Below are the code and all the weights of a small trained network. Each question names an input and a target symbol and asks about switching units off, where a switched-off unit gives its printed mean instead of its output.

import numpy as np


def w(rows, s, z=0):
    codes = np.array(rows[::2]) - 128.0
    scale = np.full(codes.shape[1], s)
    scale[-1] = z or s
    return codes * scale


def f(y):
    return y / 2 * (1 + np.tanh(0.7978845608 * (y + 0.044715 * y**3)))


def softmax(a):
    e = np.exp(a - a.max(-1, keepdims=True))
    return e / e.sum(-1, keepdims=True)


def log_softmax(a):
    a = a - a.max(-1, keepdims=True)
    return a - np.log(np.exp(a).sum(-1, keepdims=True))


def net(x, mask):
    ids = ['ΛΠΣΦΩδεμτ'.index(c) for c in x.split()]
    T = len(ids)
    res = E[ids] + P[:T]
    u = 0
    for l in range(3):
        r = res
        for j in range(2):
            rows = slice(2 * j, 2 * j + 2)
            q, k, v = (r @ M[l][rows].T for M in (Q, K, V))
            z = softmax(np.where(np.tri(T) > 0, q @ k.T / 2**0.5, -1e9)) @ v
            o = O[l][rows]
            res = res + np.where(mask[u + j], z, o[:, -1]) @ o[:, :-1]
        u += 2
        y = f(res @ A[l][:, :-1].T + A[l][:, -1])
        res = res + np.where(mask[u : u + 4], y, B[l][:, -1]) @ B[l][:, :-1]
        u += 4
    return log_softmax(res[-1] @ U[:, :-1].T + U[:, -1])


Q, K, V, O, A, B = {}, {}, {}, {}, {}, {}
E = w([
[64,150,54],'Λ',
[76,66,254],'Π',
[46,136,72],'Σ',
[68,143,61],'Φ',
[137,3,101],'Ω',
[147,25,238],'δ',
[78,159,56],'ε',
[179,158,115],'μ',
[85,24,229],'τ',
],0.012)
P = w([
[237,103,192],'0',
[73,84,200],'1',
[192,106,151],'2',
[139,104,113],'3',
[186,84,42],'4',
[169,100,22],'5',
[185,95,2],'6',
[188,130,35],'7',
],0.0059)
Q[0] = w([
[114,40,2],'L0H1',
[193,79,55],'L0H1',
[174,133,63],'L0H2',
[123,115,141],'L0H2',
],0.0083)
K[0] = w([
[222,137,36],'L0H1',
[3,134,53],'L0H1',
[130,88,75],'L0H2',
[92,102,206],'L0H2',
],0.0071)
V[0] = w([
[254,111,249],'L0H1',
[169,137,218],'L0H1',
[31,151,113],'L0H2',
[50,146,77],'L0H2',
],0.0061)
O[0] = w([
[43,42,58,80],'L0H1',
[78,126,1,2],'L0H1',
[225,187,226,4],'L0H2',
[71,63,246,6],'L0H2',
],0.0064,0.0009)
A[0] = w([
[74,168,62,109],'L0N1',
[203,177,43,253],'L0N2',
[93,62,103,105],'L0N3',
[254,113,243,129],'L0N4',
],0.0089,0.0018)
B[0] = w([
[81,75,94,142],'L0N1',
[7,131,106,222],'L0N2',
[113,163,128,251],'L0N3',
[92,116,131,209],'L0N4',
],0.011,0.0032)
Q[1] = w([
[86,221,84],'L1H1',
[39,6,221],'L1H1',
[160,207,199],'L1H2',
[218,224,3],'L1H2',
],0.0066)
K[1] = w([
[146,164,78],'L1H1',
[208,1,154],'L1H1',
[20,103,111],'L1H2',
[78,200,17],'L1H2',
],0.0082)
V[1] = w([
[204,253,57],'L1H1',
[124,86,141],'L1H1',
[134,167,209],'L1H2',
[178,151,50],'L1H2',
],0.0069)
O[1] = w([
[76,192,141,1],'L1H1',
[48,60,83,162],'L1H1',
[176,89,1,80],'L1H2',
[174,143,133,98],'L1H2',
],0.0079,0.0066)
A[1] = w([
[82,214,91,148],'L1N1',
[200,128,104,1],'L1N2',
[80,129,126,248],'L1N3',
[132,55,1,244],'L1N4',
],0.0081,0.00078)
B[1] = w([
[2,113,199,144],'L1N1',
[149,141,24,113],'L1N2',
[134,98,157,161],'L1N3',
[53,122,123,253],'L1N4',
],0.008,0.0063)
Q[2] = w([
[227,202,103],'L2H1',
[120,167,248],'L2H1',
[204,164,191],'L2H2',
[197,152,138],'L2H2',
],0.011)
K[2] = w([
[127,138,164],'L2H1',
[106,111,151],'L2H1',
[91,88,4],'L2H2',
[104,166,100],'L2H2',
],0.017)
V[2] = w([
[158,110,56],'L2H1',
[160,15,2],'L2H1',
[82,125,214],'L2H2',
[106,174,31],'L2H2',
],0.0074)
O[2] = w([
[134,66,255,125],'L2H1',
[248,57,127,254],'L2H1',
[198,194,210,191],'L2H2',
[51,161,254,65],'L2H2',
],0.0069,0.0072)
A[2] = w([
[2,251,169,90],'L2N1',
[193,144,127,94],'L2N2',
[215,147,120,129],'L2N3',
[137,227,245,253],'L2N4',
],0.0096,0.0038)
B[2] = w([
[126,153,168,253],'L2N1',
[77,139,19,107],'L2N2',
[111,135,43,156],'L2N3',
[170,253,96,194],'L2N4',
],0.011,0.002)
U = w([
[167,179,153,125],'Λ',
[59,132,115,15],'Π',
[184,160,72,177],'Σ',
[154,165,126,130],'Φ',
[117,64,236,255],'Ω',
[2,136,34,22],'δ',
[149,184,175,183],'ε',
[18,136,180,50],'μ',
[131,101,85,147],'τ',
],0.0089,0.0036)

Each question gives the input, a string of symbols that net reads in full, and the target symbol t.
The units are the heads (2 rows each of Q, K, V and O) and the neurons (one row each of A and B). Each row of codes is followed by its name. A weight is (code - 128) times the scale printed after its matrix; where a second scale follows, it is the last column's (O, A, B and U).
mask holds one flag per unit, layer by layer, with each layer's heads first. A switched-off unit (its flag False) gives its mean, the last column of its rows in O or B, instead of its output. The means were averaged over made-up inputs and are rounded, as every weight is.
A unit's drop is (log p(t) with every unit on - log p(t) with that unit switched off) / (log p(t) with every unit on - log p(t) with every unit switched off).
The circuit of an input: a set's keep is (log p(t) with only the set's units on - log p(t) with every unit switched off) / (log p(t) with every unit on - log p(t) with every unit switched off). Starting from the 12 units with the biggest drops (on a tie, the unit counted first), units are removed one at a time, each time the one whose removal leaves the highest keep (on an exact tie, the one counted first), for as long as the keep stays at least 0.8.
circuit, biggest first: the units of the circuit, biggest drop first
most important unit: the unit with the biggest drop
k most important neurons: the k neurons with the biggest drops, biggest first
top k neurons in layer l: the k neurons of layer l with the biggest drops, biggest first
heads that matter: for each layer, one digit per head in row order, 1 if its drop is at least 0.15 and else 0, layers parted by /
drop of u: that unit's drop, to one decimal
input ε Σ μ μ ε, target μ: heads that matter => 00 / 10 / 10
input μ δ Φ, target δ: heads that matter => 01 / 00 / 10
input ε μ μ Σ, target μ: 2 most important neurons => L2N1; L1N1
input δ Π Σ ε Π Ω δ, target τ: top 2 neurons in layer 2 => L2N3; L2N2
input δ τ Ω δ μ, target δ: circuit, biggest first => L0N2; L0H2
input ε δ δ Ω δ Ω μ, target Ω: heads that matter => 00 / 10 / 10
input Π Ω Λ, target Ω: heads that matter => 11 / 00 / 00
input ε Ω ε Λ Ω ε ε ε, target ε: circuit, biggest first => L0H1; L1H1; L2N4; L1N1
input τ Ω τ Π τ Ω ε, target Ω: 2 most important neurons => L0N2; L1N1
input μ ε Φ, target ε: heads that matter => 01 / 11 / 11
input Ω Λ Λ Σ ε μ, target ε: 2 most important neurons => L0N2; L2N4
input Ω μ Ω Φ, target Ω: circuit, biggest first => L0H1; L0H2; L1N1; L2H1
input Ω Λ μ Σ ε Φ, target ε: most important unit => L0H1
input Ω Ω ε, target Ω: most important unit => L0N1
input ε μ ε Λ ε ε, target ε: 2 most important neurons => L2N4; L2N1
input δ μ μ ε, target μ: top 2 neurons in layer 0 => L0N1; L0N3
input τ Π δ μ, target δ: 4 most important neurons => L0N2; L1N4; L0N1; L1N1
input Ω Φ Π Ω Ω Ω Σ, target Ω: drop of L0H2 => 0.1
input δ Ω μ Ω Σ, target Ω: drop of L0N2 => -0.1
input δ δ Ω Φ, target Ω: drop of L2H2 => 0.2
input δ Φ δ, target τ: top neuron in layer 0 => L0N2
input τ δ Ω Ω Λ, target Ω: drop of L2H1 => 0.2
